Here is a tiny trained network, its code and every weight. The questions are about switching its units off for an input and a target symbol, where a switched-off unit gives its printed mean instead of its output.

import numpy as np


def w(rows, s, z=0):
    codes = np.array(rows[::2]) - 128.0
    scale = np.full(codes.shape[1], s)
    scale[-1] = z or s
    return codes * scale


def norm(h):
    return h / np.sqrt((h * h).mean(-1, keepdims=True) + 1e-5)


def f(y):
    return np.maximum(y, 0)


def softmax(a):
    e = np.exp(a - a.max(-1, keepdims=True))
    return e / e.sum(-1, keepdims=True)


def log_softmax(a):
    a = a - a.max(-1, keepdims=True)
    return a - np.log(np.exp(a).sum(-1, keepdims=True))


def net(x, mask):
    ids = ['αβγδεζθλμπστψ'.index(c) for c in x.split()]
    T = len(ids)
    res = E[ids] + P[:T]
    q, k, v = (norm(res) @ M[0].T for M in (Q, K, V))
    z = softmax(np.where(np.tri(T) > 0, q @ k.T / 2**0.5, -1e9)) @ v
    res = res + np.where(mask[0], z, O[0][:, -1]) @ O[0][:, :-1]
    y = f(norm(res) @ A[0][:, :-1].T + A[0][:, -1])
    res = res + np.where(mask[1:9], y, B[0][:, -1]) @ B[0][:, :-1]
    return log_softmax(norm(res)[-1] @ U[:, :-1].T + U[:, -1])


Q, K, V, O, A, B = {}, {}, {}, {}, {}, {}
E = w([
[150,133,83,121,100,188],'α',
[181,79,44,72,128,182],'β',
[186,95,90,119,92,90],'γ',
[134,101,103,116,95,216],'δ',
[191,90,109,118,122,142],'ε',
[190,161,149,103,136,101],'ζ',
[177,123,144,104,84,53],'θ',
[184,112,228,7,55,126],'λ',
[147,92,198,114,90,128],'μ',
[136,47,137,90,168,146],'π',
[64,119,84,18,144,159],'σ',
[39,109,51,131,95,105],'τ',
[115,175,208,32,141,180],'ψ',
],0.019)
P = w([
[197,195,117,223,123,214],'0',
[178,81,62,80,85,107],'1',
[175,189,147,211,128,199],'2',
[164,49,100,73,80,75],'3',
[157,188,164,210,136,187],'4',
[155,39,129,76,89,35],'5',
[126,187,174,206,140,182],'6',
[122,37,160,84,100,36],'7',
[100,187,180,204,155,174],'8',
[112,49,171,95,130,2],'9',
[80,185,198,202,164,156],'10',
[98,39,198,105,134,4],'11',
[106,187,183,205,155,171],'12',
],0.0098)
Q[0] = w([
[172,138,108,207,128,168],'H1',
[129,221,118,247,208,170],'H1',
],0.015)
K[0] = w([
[227,57,82,134,101,119],'H1',
[255,123,30,130,28,255],'H1',
],0.0099)
V[0] = w([
[169,78,254,122,107,117],'H1',
[135,29,90,216,109,146],'H1',
],0.0075)
O[0] = w([
[252,137,75,149,96,168,17],'H1',
[68,69,147,205,205,90,251],'H1',
],0.011,0.0015)
A[0] = w([
[121,162,160,182,157,186,12],'N1',
[101,103,68,165,106,63,166],'N2',
[98,142,117,163,102,174,1],'N3',
[116,253,101,140,166,158,111],'N4',
[129,106,149,45,106,98,65],'N5',
[99,170,177,184,126,130,193],'N6',
[142,86,128,145,130,62,200],'N7',
[129,202,152,202,73,112,73],'N8',
],0.017,0.0039)
B[0] = w([
[124,191,128,69,129,89,199],'N1',
[128,141,215,129,114,210,251],'N2',
[117,183,120,122,206,110,163],'N3',
[100,28,215,117,135,83,172],'N4',
[82,123,7,135,59,125,246],'N5',
[205,123,108,163,90,167,218],'N6',
[131,79,77,54,117,83,254],'N7',
[33,129,74,184,137,89,169],'N8',
],0.013,0.0069)
U = w([
[135,105,64,148,214,184,57],'α',
[96,164,131,131,187,44,168],'β',
[156,98,181,169,125,43,178],'γ',
[98,103,135,212,127,177,225],'δ',
[167,59,147,87,203,119,100],'ε',
[145,223,109,102,144,137,239],'ζ',
[181,147,131,203,54,116,184],'θ',
[182,150,211,63,86,118,183],'λ',
[251,109,135,121,136,104,144],'μ',
[182,3,141,170,117,138,13],'π',
[83,160,7,182,109,77,87],'σ',
[36,75,133,80,124,73,63],'τ',
[163,211,137,74,14,176,1],'ψ',
],0.014,0.0041)

Each question gives the input, a string of symbols that net reads in full, and the target symbol t.
The units are the heads (2 rows each of Q, K, V and O) and the neurons (one row each of A and B). Each row of codes is followed by its name. A weight is (code - 128) times the scale printed after its matrix; where a second scale follows, it is the last column's (O, A, B and U).
mask holds one flag per unit, heads first, then neurons. A switched-off unit (its flag False) gives its mean, the last column of its rows in O or B, instead of its output. The means were averaged over made-up inputs and are rounded, as every weight is.
A unit's drop is (log p(t) with every unit on - log p(t) with that unit switched off) / (log p(t) with every unit on - log p(t) with every unit switched off).
The circuit of an input: a set's keep is (log p(t) with only the set's units on - log p(t) with every unit switched off) / (log p(t) with every unit on - log p(t) with every unit switched off). Starting from all 9 units, units are removed one at a time, each time the one whose removal leaves the highest keep (on an exact tie, the one counted first), for as long as the keep stays at least 0.8.
units of the circuit, in order: the units of the circuit, biggest drop first
k most important neurons: the k neurons with the biggest drops, biggest first
drop of u: that unit's drop, to one decimal
input μ μ μ ζ σ τ δ τ τ λ, target τ: units of the circuit, in order => (H1)
input ε ψ ψ, target λ: units of the circuit, in order => (N4, N1, N6)
input μ σ δ μ σ ζ μ, target θ: 2 most important neurons => (N8, N5)
input π μ ε β, target μ: units of the circuit, in order => (H1, N5)
input σ α δ σ γ α, target σ: units of the circuit, in order => (N5, H1)
input γ λ β ε γ, target π: 3 most important neurons => (N7, N2, N5)
input λ δ δ γ θ τ δ δ σ γ, target σ: 2 most important neurons => (N5, N4)
input θ δ π θ α λ ε, target μ: units of the circuit, in order => (H1, N5, N1, N6)
input δ τ α, target β: 3 most important neurons => (N1, N4, N3)
input γ δ μ λ ψ ε β, target α: units of the circuit, in order => (N5, N7, N2, N6)
input α ψ ψ π μ, target θ: 2 most important neurons => (N6, N8)
input δ τ γ ε ψ β ζ ψ ζ σ δ β, target σ: 4 most important neurons => (N5, N2, N6, N4)
input α α ε, target μ: 2 most important neurons => (N5, N2)
input τ τ σ, target τ: 2 most important neurons => (N4, N2)
input δ π σ μ, target σ: units of the circuit, in order => (N5)
input π λ σ, target τ: 3 most important neurons => (N4, N2, N6)
input τ μ θ, target σ: 4 most important neurons => (N8, N2, N6, N4)
input α σ δ ζ τ β, target τ: 2 most important neurons => (N6, N2)
input α λ δ π ψ ψ ζ, target γ: 2 most important neurons => (N4, N6)
input δ λ σ λ ζ σ β τ ε ψ δ τ, target ψ: drop of N4 => 0.0
input σ ε θ θ σ α ζ ζ δ, target ζ: drop of N6 => 0.1
input τ σ μ τ ε ζ τ τ τ δ σ τ τ, target δ: drop of N2 => 0.4
